Each row, then one of two labels for whether it has a hidden trait; a new part has new ones:
[-27.0 -18.7  11.3   1.9 -39.6  13.1 -23.8 -36.1 -16.2  15.7 -65.3 -17.4
 -10.4 -27.6 -13.6  20.4  -0.2  -4.2  17.7  21.5  49.9  25.5   5.2   6.2
   2.5  25.2  31.7  13.3 -13.3 -12.2  11.8 -20.6   2.1  -0.9 -26.7 -37.9
  12.7  34.8  -8.6  28.0   9.9 -31.7  -4.0 -49.9 -39.3 -13.3  -8.7 -31.2
  25.2   0.1  -3.1  21.7  -3.9  25.7  11.4 -27.6  -3.5  -4.9  10.9 -14.6
  37.7 -50.8  21.2 -11.2  -5.7  -4.7  26.9  20.2  16.5  13.4 -42.2   4.4
  69.6 -36.1 -30.7] => [77]
[-24.4 -25.9  -0.3 -19.3 -23.0  33.6 -38.4 -24.2 -33.7  53.7 -59.5 -16.2
 -11.7   7.0 -15.8 -15.6  20.7   7.7  26.2   2.5  59.6  17.9  24.5 -10.9
  39.8  -5.3  24.9  17.1 -28.1  -4.8  23.8   0.4 -12.9 -31.1  -2.1 -11.1
  15.6  -4.5   9.9  12.2   7.5 -41.9   4.2 -48.9 -61.5   0.7  -9.5 -57.4
   0.7  30.3  -3.1  -4.3   0.9  23.4   2.2 -14.0 -33.6   5.6  10.4 -32.7
  13.8 -56.7  10.7  -2.9   1.1 -30.1  65.3  12.3  -4.4  13.3 -19.7 -36.3
  67.9 -46.4 -39.2] => [77]
[  9.2 -15.5 -34.5 -10.9  17.6   8.3  12.9  18.6 -19.4  41.1   4.3  -8.1
  31.8  32.4  -6.2 -53.4 -18.5  -2.3  31.7  -9.2  33.9  -8.5  20.5 -31.2
  65.3 -21.4 -32.2  14.2 -21.2  15.9  24.3   4.2   9.3 -39.0   8.8  25.5
  17.4 -31.6  -5.7 -16.2   1.6  32.8  15.1  -4.2  15.7  13.5  27.6  -4.2
 -15.8  16.2   8.5 -80.6   6.6   9.7   4.5  33.9 -24.3   8.0   8.6 -14.4
 -24.5 -17.5 -22.4  20.9  13.4 -21.8  62.7 -25.7 -20.6 -30.4  29.8 -40.6
   4.8  -3.5  41.4] => [85]
[-21.7 -20.2 -11.8  19.5 -60.1  13.6  16.9 -25.5 -37.9  49.0 -43.2 -41.9
  49.8  18.5 -29.8 -22.4 -20.3  25.1  49.5  -9.2  89.6   2.4  20.1  -4.6
  31.7  -8.3   8.6  30.1 -34.9  26.2   2.4  15.9  11.8 -26.7  11.7  11.3
   0.8   0.1  -2.6  -4.2  -8.4  29.4  25.7 -47.5 -25.2 -25.7  23.9 -32.0
  18.3  13.5   7.1 -45.7   7.3  72.5 -23.0   2.8   9.2   3.1   0.7 -16.9
   7.1 -31.5  -9.1  10.0  19.1 -51.4  66.8 -17.9 -25.5  13.9 -60.9 -34.7
  92.7 -38.0   9.6] => [77]
[ -1.8 -38.9 -20.0  -7.2 -10.3  12.7 -16.9  -9.2 -31.2  43.2  -6.8 -13.5
  22.4  38.9 -17.7 -52.7 -12.3  44.6  43.8  -5.5  75.1  -9.6  32.0 -42.7
  50.5 -32.4  -7.3  10.1 -19.4  20.3  19.7  14.7  -6.3 -34.4  25.9  30.1
  10.3  -7.9   7.5  -8.8  -2.3  13.8  20.9   0.4 -39.9   2.3  13.6 -28.2
   9.4  22.9  14.4 -47.8 -11.6  49.8  -7.2  17.6 -13.5  12.8  18.7 -27.8
  11.3  -2.7 -11.5  29.0  31.3 -44.4  79.6 -49.8 -26.9   8.5 -22.6 -49.1
  40.0 -24.3   5.5] => [85]
[-21.2 -20.1 -29.5  17.8 -50.8  -0.2  22.3 -23.3 -31.3  34.4 -25.5 -46.0
  67.3  35.2 -31.9 -18.0 -32.9  12.3  58.4  15.7  80.4   9.0   6.1  -7.2
   9.8 -23.7 -10.5  33.1 -21.3  28.4  -0.6  24.4   8.7 -23.0 -13.6  22.3
  11.7  15.6 -11.5   1.6 -12.2  20.0  56.8  -6.9 -14.4 -31.0  15.9 -22.5
  22.6   5.7   1.0 -37.2   1.6  67.4 -23.4  14.4  -4.2   3.0  13.3 -12.2
  10.1 -31.9 -11.0  11.2  12.2 -25.0  66.6 -45.8 -13.5  15.5 -68.7 -30.4
  99.9 -25.2  34.8] => [85]
[-12.9 -14.7 -20.4  -4.3 -24.6  11.3  29.2  -2.5 -33.5  50.0 -27.8 -20.1
  50.3  29.6 -15.1 -39.8 -32.6  15.2  44.6  -4.5  66.3  -1.9  14.7 -19.8
  50.3 -17.5 -24.6  24.3 -17.9  24.4  13.2   4.7   2.4 -28.6   3.9  28.1
  13.2   9.8   4.5 -12.7   2.0  19.8  24.9  -1.8 -21.8  -6.6  26.7 -29.8
   5.8  19.3  11.5 -41.6  -0.8  45.2 -18.9  10.4  -8.4   6.3   4.4 -16.5
 -27.9 -43.3 -19.3  14.3  24.8 -38.7  83.6 -16.3 -20.4   8.8 -34.4 -16.0
  51.1 -12.5  33.3] => [85]
[-48.8 -16.3   7.4  13.5 -72.8   6.8  -6.7 -23.8 -32.3  29.3 -68.5 -34.4
  19.4 -36.9 -28.9  25.0 -12.5 -10.9  14.8  32.4  46.7  34.1 -19.0  11.0
 -10.9  25.7  34.1  24.8 -24.9  -1.0   9.8   4.4   8.6  -5.0 -37.2 -26.2
  12.8  45.8  -3.1  21.1   0.6 -21.6  17.6 -30.0 -30.4 -30.0  -8.0 -36.8
  -2.1  14.3 -20.8   7.3  23.8  16.1 -12.4 -16.9   0.4  -2.2   1.5 -17.1
  35.9 -63.0  11.6 -13.2 -17.2  -2.6  38.7  18.3  13.0  25.9 -61.5  -0.6
  68.7 -38.1  -5.4] => [77]
[-23.6 -27.1  -2.9   5.2 -55.9  17.7   1.3 -17.4 -38.6  25.4 -35.7 -22.6
  35.5  19.3 -31.9 -22.3 -31.1  27.9  49.1  10.1  76.1  14.6  17.9 -17.6
  10.0 -17.7   6.0  14.9 -26.7  24.5  11.5  17.1  -2.3 -40.6  -4.1   2.3
   4.9  30.0  -7.6   3.6  -4.4  13.6  27.4 -24.6 -33.1 -27.8   4.9 -27.1
   8.5  -4.9   6.1 -55.4  -3.6  45.9 -12.6   2.5 -11.3   4.4  12.5 -13.9
  21.4 -57.7   9.0  19.7   4.0 -43.9  65.8 -24.9 -14.6   7.2 -57.2 -26.4
  80.9 -44.2  -0.6] => [77]
[-15.3   3.5 -27.6  25.2 -33.5  -7.2  25.6   1.5 -34.3  28.2 -13.3 -42.6
  70.3  32.9 -27.1 -18.8 -56.8   4.2  49.1  -4.4  28.8  -2.8  11.1  -5.8
  12.4 -15.9 -19.7  29.0 -22.7  31.1   0.5  16.2  16.8 -26.8   4.2  21.5
  12.4  13.0  -6.1 -19.6 -17.2  43.2  49.3   8.7  16.8 -32.3  14.3  -0.5
  -3.3  20.7  -4.1 -59.2  11.2  57.9 -29.9  20.7 -11.9   2.8  12.0 -13.3
 -31.9 -21.2 -15.4  19.9   4.6 -38.5  53.4 -35.8 -16.9 -10.2  12.3 -33.4
  35.6  10.4  51.2] => [85]
[-21.3 -61.5  21.7   0.6 -36.6  34.2 -32.8 -40.9  -0.8  35.4 -59.5  -9.8
 -13.8 -19.0 -13.1   2.8  21.6   2.8   6.3  22.0  52.2  30.1   8.7  -2.0
 -16.6   9.9  33.5   7.2  -4.7  -1.1  13.3 -18.6  -8.4   7.6 -34.7 -36.8
  12.8  22.7   3.1  21.7  -2.2 -40.7 -22.2 -45.8 -54.3   3.1 -20.1 -17.9
  22.0   5.3   0.5  48.9  -4.7  -8.1  13.9 -24.7  12.7   2.3   3.1 -12.2
  54.4 -51.7  10.3 -13.5  -7.3   4.4   5.4  14.6  15.5  16.5 -53.0  -5.5
  74.2 -58.2 -47.0] => [77]
[-24.4 -11.8  29.1  19.7 -46.7   9.0 -22.4 -36.4  -7.6  22.4 -57.2 -19.4
 -18.1 -30.8 -20.5  18.8  21.2  -5.7   6.0  26.3  47.8  18.6  -6.1  34.9
 -37.5  33.1  22.4  14.6 -18.2   1.9   3.0 -11.2  -8.2  13.6 -26.3 -33.5
   7.1  32.1 -10.3  25.7   1.1 -32.8  -9.3 -27.3 -21.6  -0.5 -31.8 -17.8
  23.7  -9.7  -1.6  46.8  -3.0   5.8   4.5 -35.9   9.3 -16.2  10.6  -0.7
  49.7 -66.3   3.4 -24.1  -5.6   2.2   8.3  15.0  31.6   9.8 -69.3  28.2
  38.2 -43.6 -31.7] => [77]
[ -0.9 -17.2 -20.6 -16.2 -13.1  11.1  23.0   8.5 -29.5  37.2 -12.7 -29.4
  45.7  36.3 -16.5 -43.9 -35.8   5.5  47.1  -4.1  36.5   2.1  14.0 -20.8
  77.3 -26.1  -7.8   6.6 -28.4  13.6  14.3 -41.7   8.6 -40.9  15.4  28.7
  15.9 -67.3   2.3 -16.2  -4.3  24.2  19.8  -3.3  -7.9   0.6  28.6 -19.4
 -10.7  19.5   7.3 -73.2   0.3  58.2 -13.4  29.8  -8.1  14.3   4.6 -23.7
 -20.1 -23.3  -9.1   5.9  26.2 -14.4  70.6 -39.8 -28.3  -4.7 -24.9 -45.0
  41.4  -9.9  31.3] => [85]
[-27.7 -25.4   5.4  34.9 -84.9   8.0  22.0 -27.6 -35.3  33.6 -55.7 -43.0
  57.1  -1.2 -29.0   2.9 -36.8  23.6  54.4  20.7  92.6  25.2  -2.0   7.6
 -27.1  -9.8  15.2  34.9 -42.5  31.5  -2.2  17.3   1.9  -8.2 -22.1   4.9
   7.7  47.2  -8.8   7.9 -28.0  -3.4  51.1 -47.3 -12.5 -55.9  -1.6 -23.5
  42.0  -7.7   5.4 -19.9  -9.8  63.0 -19.6 -10.1  15.9  -7.3  11.3 -14.7
  26.1 -38.0  -2.5  10.5   2.7 -30.2  56.5 -44.0  -8.0   6.0 -99.9 -24.4
  78.6 -33.6   3.4] => [77]
[-10.1 -20.4  31.5  14.2 -37.7  24.8 -62.8 -28.4   5.8   7.7 -49.8  -3.5
 -33.5 -26.8 -16.9  12.7  23.1   6.5  -4.0  10.0  34.0  35.2   6.8  11.8
 -28.0  30.5  36.1   8.2   1.3   1.4  15.6 -20.9 -11.5   2.8 -31.0 -25.9
  14.9  14.7 -12.1  18.8  -5.7 -44.8 -25.4 -27.8 -48.4  -2.0 -28.3 -23.5
  17.5  -7.4   7.1  60.2   1.5 -11.3   3.2 -26.5  12.8  -3.6  14.9  -9.7
  45.9 -47.2  15.8 -14.1  -4.6   9.7   9.7  34.5  22.3   9.4 -44.3  11.6
  55.8 -43.2 -53.6] => [77]
[ -7.3 -19.2   4.6  14.0 -65.6  16.7 -18.1 -17.0 -19.5  43.3 -29.1  -8.1
  26.5   7.7 -30.4  -7.9  -8.3  34.7  51.2  15.7  87.7  27.2  17.8 -28.3
 -15.0 -10.7  11.4  24.0 -25.5  27.0  19.9  -2.3 -21.1  -8.2 -22.1 -15.2
   7.0  16.6   8.3  10.0 -13.8 -40.1   7.1 -50.0 -44.4 -14.3 -10.8 -45.4
  31.9   5.7  17.9 -17.9  -5.2  21.4  -7.5 -13.3   5.1  -2.0   5.1 -15.3
  29.7 -42.5 -11.9 -14.0  21.7 -26.0  52.8 -18.8  -1.8  22.9 -79.8 -15.3
  99.5 -56.3 -36.4] => [77]
[-19.7 -17.6  38.0  16.8 -31.4   8.7 -55.5 -15.8  16.7   3.7 -29.8   1.1
 -24.4 -23.4  -7.5  29.0  23.7  14.4  -4.8   5.8  35.7  26.3 -12.4  13.3
 -47.8  29.5  38.2   2.7   3.7  13.6   7.6 -18.0  -8.6  16.5 -28.4 -25.5
   6.9  23.1  -0.4  23.8   1.7 -40.5 -17.5 -22.6 -32.1  -8.5 -28.8 -73.9
  29.4  -9.7   0.5  76.6  -7.8  -8.4   2.5 -19.7  40.9   3.8   0.7   0.0
  43.8 -38.1  24.2 -16.6   2.8   4.2  12.4  30.4  30.5  10.6 -57.1  36.3
   9.4 -40.0 -48.4] => [77]
